Below are the code and all the weights of a small trained network. Each question names an input and a target symbol and asks about switching units off, where a switched-off unit gives its printed mean instead of its output.

import numpy as np


def w(rows, s, z=0):
    codes = np.array(rows[::2]) - 128.0
    scale = np.full(codes.shape[1], s)
    scale[-1] = z or s
    return codes * scale


def norm(h):
    return h / np.sqrt((h * h).mean(-1, keepdims=True) + 1e-5)


def f(y):
    return y / 2 * (1 + np.tanh(0.7978845608 * (y + 0.044715 * y**3)))


def softmax(a):
    e = np.exp(a - a.max(-1, keepdims=True))
    return e / e.sum(-1, keepdims=True)


def log_softmax(a):
    a = a - a.max(-1, keepdims=True)
    return a - np.log(np.exp(a).sum(-1, keepdims=True))


def net(x, mask):
    ids = ['αβδεζθξσ'.index(c) for c in x.split()]
    T = len(ids)
    res = E[ids] + P[:T]
    u = 0
    for l in range(2):
        r = norm(res)
        for j in range(2):
            rows = slice(3 * j, 3 * j + 3)
            q, k, v = (r @ M[l][rows].T for M in (Q, K, V))
            z = softmax(np.where(np.tri(T) > 0, q @ k.T / 3**0.5, -1e9)) @ v
            o = O[l][rows]
            res = res + np.where(mask[u + j], z, o[:, -1]) @ o[:, :-1]
        u += 2
        y = f(norm(res) @ A[l][:, :-1].T + A[l][:, -1])
        res = res + np.where(mask[u : u + 16], y, B[l][:, -1]) @ B[l][:, :-1]
        u += 16
    return log_softmax(norm(res)[-1] @ U[:, :-1].T + U[:, -1])


Q, K, V, O, A, B = {}, {}, {}, {}, {}, {}
E = w([
[160,68,213,204,175,200],'α',
[28,110,228,114,93,164],'β',
[222,179,104,201,132,54],'δ',
[193,226,173,255,153,143],'ε',
[57,58,168,33,79,178],'ζ',
[226,98,98,61,134,77],'θ',
[130,11,80,172,150,205],'ξ',
[88,182,232,189,100,100],'σ',
],0.0087)
P = w([
[128,187,147,175,47,202],'0',
[93,194,144,138,196,202],'1',
[163,155,162,138,47,134],'2',
[117,115,135,203,79,151],'3',
[130,164,159,100,180,113],'4',
[165,145,157,124,64,65],'5',
[115,92,131,203,98,136],'6',
[131,150,135,101,209,55],'7',
[152,152,150,112,74,1],'8',
],0.0054)
Q[0] = w([
[162,148,50,136,159,68],'0.h0',
[82,207,126,76,128,102],'0.h0',
[119,181,186,211,142,146],'0.h0',
[127,6,136,223,133,121],'0.h1',
[156,74,206,147,144,129],'0.h1',
[123,90,146,170,110,91],'0.h1',
],0.021)
K[0] = w([
[203,166,52,137,133,86],'0.h0',
[75,190,142,80,81,62],'0.h0',
[137,172,187,219,150,106],'0.h0',
[170,1,160,201,184,150],'0.h1',
[104,73,176,106,136,87],'0.h1',
[134,116,121,160,136,92],'0.h1',
],0.019)
V[0] = w([
[118,161,155,97,127,28],'0.h0',
[119,130,135,132,39,254],'0.h0',
[91,65,140,123,166,91],'0.h0',
[60,130,54,149,94,21],'0.h1',
[137,78,94,163,124,169],'0.h1',
[191,136,251,87,132,109],'0.h1',
],0.0062)
O[0] = w([
[96,73,91,165,146,187,123],'0.h0',
[235,77,166,138,154,39,193],'0.h0',
[169,143,173,198,102,168,105],'0.h0',
[249,95,180,125,111,117,2],'0.h1',
[82,68,76,183,124,109,143],'0.h1',
[96,255,116,34,113,145,234],'0.h1',
],0.0048,0.0039)
A[0] = w([
[93,136,105,104,214,137,163],'0.n0',
[158,118,167,109,147,27,105],'0.n1',
[161,154,136,139,118,59,123],'0.n2',
[109,141,165,105,147,156,138],'0.n3',
[192,123,164,133,167,240,97],'0.n4',
[200,170,132,124,146,170,97],'0.n5',
[173,92,132,118,243,129,11],'0.n6',
[82,148,92,120,94,166,111],'0.n7',
[189,96,76,78,167,84,53],'0.n8',
[108,113,71,199,32,177,94],'0.n9',
[135,137,164,94,225,7,204],'0.n10',
[173,120,65,135,138,112,6],'0.n11',
[92,116,95,159,165,118,98],'0.n12',
[85,93,108,161,81,137,82],'0.n13',
[152,159,76,83,116,87,114],'0.n14',
[140,132,150,105,131,193,118],'0.n15',
],0.011,0.002)
B[0] = w([
[114,84,76,49,190,144,185],'0.n0',
[107,185,186,79,122,29,185],'0.n1',
[152,170,56,107,116,170,223],'0.n2',
[55,59,108,182,149,63,251],'0.n3',
[20,119,139,137,112,199,144],'0.n4',
[148,39,105,225,151,153,174],'0.n5',
[110,206,108,59,192,81,130],'0.n6',
[49,124,68,118,105,172,164],'0.n7',
[71,142,153,170,150,45,156],'0.n8',
[229,85,188,62,189,191,201],'0.n9',
[255,185,138,106,191,10,232],'0.n10',
[102,141,72,94,63,73,149],'0.n11',
[115,70,151,142,156,112,155],'0.n12',
[198,47,245,168,118,224,160],'0.n13',
[174,28,139,151,123,113,206],'0.n14',
[64,84,113,121,100,84,158],'0.n15',
],0.0099,0.0028)
Q[1] = w([
[136,190,176,156,147,59],'1.h0',
[170,143,69,105,101,144],'1.h0',
[107,128,90,96,150,135],'1.h0',
[246,44,177,131,170,163],'1.h1',
[141,215,121,224,184,152],'1.h1',
[168,151,8,71,110,111],'1.h1',
],0.015)
K[1] = w([
[121,205,112,134,163,75],'1.h0',
[166,112,96,104,155,182],'1.h0',
[132,110,107,86,105,143],'1.h0',
[226,31,158,133,189,161],'1.h1',
[129,205,165,210,191,179],'1.h1',
[151,144,5,50,135,129],'1.h1',
],0.016)
V[1] = w([
[102,118,110,149,162,83],'1.h0',
[171,137,126,119,83,125],'1.h0',
[139,101,142,173,77,68],'1.h0',
[78,166,150,154,165,122],'1.h1',
[36,64,145,184,17,233],'1.h1',
[146,44,207,205,253,168],'1.h1',
],0.006)
O[1] = w([
[167,111,125,163,106,172,232],'1.h0',
[106,120,140,66,169,98,91],'1.h0',
[135,96,81,69,121,176,255],'1.h0',
[142,128,89,108,154,184,183],'1.h1',
[188,221,73,42,142,38,89],'1.h1',
[3,189,39,91,80,61,227],'1.h1',
],0.0043,0.0018)
A[1] = w([
[179,165,144,120,138,101,15],'1.n0',
[175,211,141,108,137,114,4],'1.n1',
[112,179,154,81,186,102,94],'1.n2',
[2,97,66,110,105,230,11],'1.n3',
[96,115,141,125,108,100,92],'1.n4',
[85,139,105,71,114,220,20],'1.n5',
[103,107,145,149,154,77,112],'1.n6',
[55,98,106,136,187,144,122],'1.n7',
[216,177,66,82,179,101,168],'1.n8',
[168,96,143,159,125,152,109],'1.n9',
[166,182,142,108,67,103,87],'1.n10',
[144,142,95,177,150,94,104],'1.n11',
[141,127,79,116,112,70,14],'1.n12',
[96,109,123,195,52,133,106],'1.n13',
[143,100,107,60,181,97,134],'1.n14',
[230,197,128,75,145,67,88],'1.n15',
],0.012,0.0024)
B[1] = w([
[139,176,96,157,109,107,161],'1.n0',
[159,111,122,170,89,107,174],'1.n1',
[135,86,121,124,195,117,196],'1.n2',
[94,115,30,111,77,253,254],'1.n3',
[108,132,104,138,143,158,161],'1.n4',
[63,153,58,124,102,93,150],'1.n5',
[130,141,81,105,135,135,199],'1.n6',
[103,139,128,113,71,84,248],'1.n7',
[93,150,131,76,195,65,215],'1.n8',
[115,74,130,128,130,173,164],'1.n9',
[59,137,136,125,130,87,189],'1.n10',
[90,136,162,117,111,167,176],'1.n11',
[128,141,123,146,105,62,147],'1.n12',
[148,144,92,131,176,125,156],'1.n13',
[120,170,158,172,131,156,198],'1.n14',
[195,193,79,81,90,140,240],'1.n15',
],0.017,0.0055)
U = w([
[71,139,66,80,58,183,163],'α',
[44,122,170,79,224,62,118],'β',
[227,131,83,2,207,151,68],'δ',
[150,214,160,174,199,184,120],'ε',
[96,150,253,20,26,105,83],'ζ',
[143,50,96,178,95,37,100],'θ',
[193,57,211,105,113,160,253],'ξ',
[170,198,167,212,7,116,116],'σ',
],0.0079,0.0045)

Each question gives the input, a string of symbols that net reads in full, and the target symbol t.
The units are the heads (3 rows each of Q, K, V and O) and the neurons (one row each of A and B). Each row of codes is followed by its name. A weight is (code - 128) times the scale printed after its matrix; where a second scale follows, it is the last column's (O, A, B and U).
mask holds one flag per unit, layer by layer, with each layer's heads first. A switched-off unit (its flag False) gives its mean, the last column of its rows in O or B, instead of its output. The means were averaged over made-up inputs and are rounded, as every weight is.
A unit's drop is (log p(t) with every unit on - log p(t) with that unit switched off) / (log p(t) with every unit on - log p(t) with every unit switched off).
The circuit of an input: a set's keep is (log p(t) with only the set's units on - log p(t) with every unit switched off) / (log p(t) with every unit on - log p(t) with every unit switched off). Starting from the 12 units with the biggest drops (on a tie, the unit counted first), units are removed one at a time, each time the one whose removal leaves the highest keep (on an exact tie, the one counted first), for as long as the keep stays at least 0.8.
circuit, biggest first: the units of the circuit, biggest drop first
k most important neurons: the k neurons with the biggest drops, biggest first
k most important neurons of layer l: the k neurons of layer l with the biggest drops, biggest first
which heads matter: for each layer, one digit per head in row order, 1 if its drop is at least 0.15 and else 0, layers parted by /
input σ θ ε δ ζ θ ξ ε, target β: which heads matter	10 / 01
input ξ ζ ξ δ σ ξ ε, target ξ: circuit, biggest first	(0.h1, 0.n9, 1.n3, 1.n9)
input ζ α δ σ α σ ε σ ξ, target ξ: which heads matter	00 / 00
input ε θ ζ δ σ ξ ξ σ, target β: 3 most important neurons	(0.n10, 0.n3, 1.n3)
input σ δ σ β σ, target δ: circuit, biggest first	(1.n2, 1.n10, 0.n0, 0.h0)
input β σ ζ δ β θ ε, target ε: circuit, biggest first	(1.n3, 1.n7, 1.n11)
input ξ ε δ ζ, target ξ: which heads matter	01 / 00
input ξ β ξ σ, target ξ: circuit, biggest first	(0.h1, 0.n9, 0.n13)
input θ ζ α θ ξ ζ σ, target ξ: circuit, biggest first	(0.n13, 0.h1, 0.n9)
input δ θ β θ σ ε σ σ, target δ: circuit, biggest first	(0.h1, 1.n2)
input β θ α σ β θ α β, target δ: circuit, biggest first	(1.h1, 1.n2)
input ξ θ ξ ε ε, target β: 2 most important neurons	(0.n10, 1.n3)
input σ α δ δ ζ ζ α ζ, target δ: which heads matter	01 / 01
input σ σ δ δ, target δ: which heads matter	10 / 00
input θ ζ β α δ ζ α ζ, target β: which heads matter	00 / 00
input θ ξ δ σ β θ ε σ, target β: 3 most important neurons of layer 1	(1.n3, 1.n15, 1.n2)
input θ δ β ξ δ β θ, target ξ: which heads matter	11 / 00
input σ α ξ ε ξ, target β: which heads matter	10 / 01
input δ σ θ ζ σ β σ, target σ: which heads matter	01 / 01
input ε δ δ σ, target σ: 2 most important neurons	(1.n1, 1.n8)
input β α σ ζ ξ σ ε, target ξ: 2 most important neurons	(0.n9, 1.n3)
input σ ε δ ζ ζ, target β: 2 most important neurons of layer 0	(0.n3, 0.n10)
input ξ σ α ε α, target β: 2 most important neurons of layer 1	(1.n15, 1.n2)
input ε δ θ β α ε ζ β, target β: most important neuron	(0.n10)
input β σ β ξ ζ σ σ β, target δ: 2 most important neurons	(0.n10, 1.n15)
input σ ε β ξ σ σ δ, target ξ: 2 most important neurons of layer 0	(0.n9, 0.n13)
input σ ζ ζ ζ ζ β σ σ ε, target ε: 2 most important neurons	(0.n5, 1.n3)
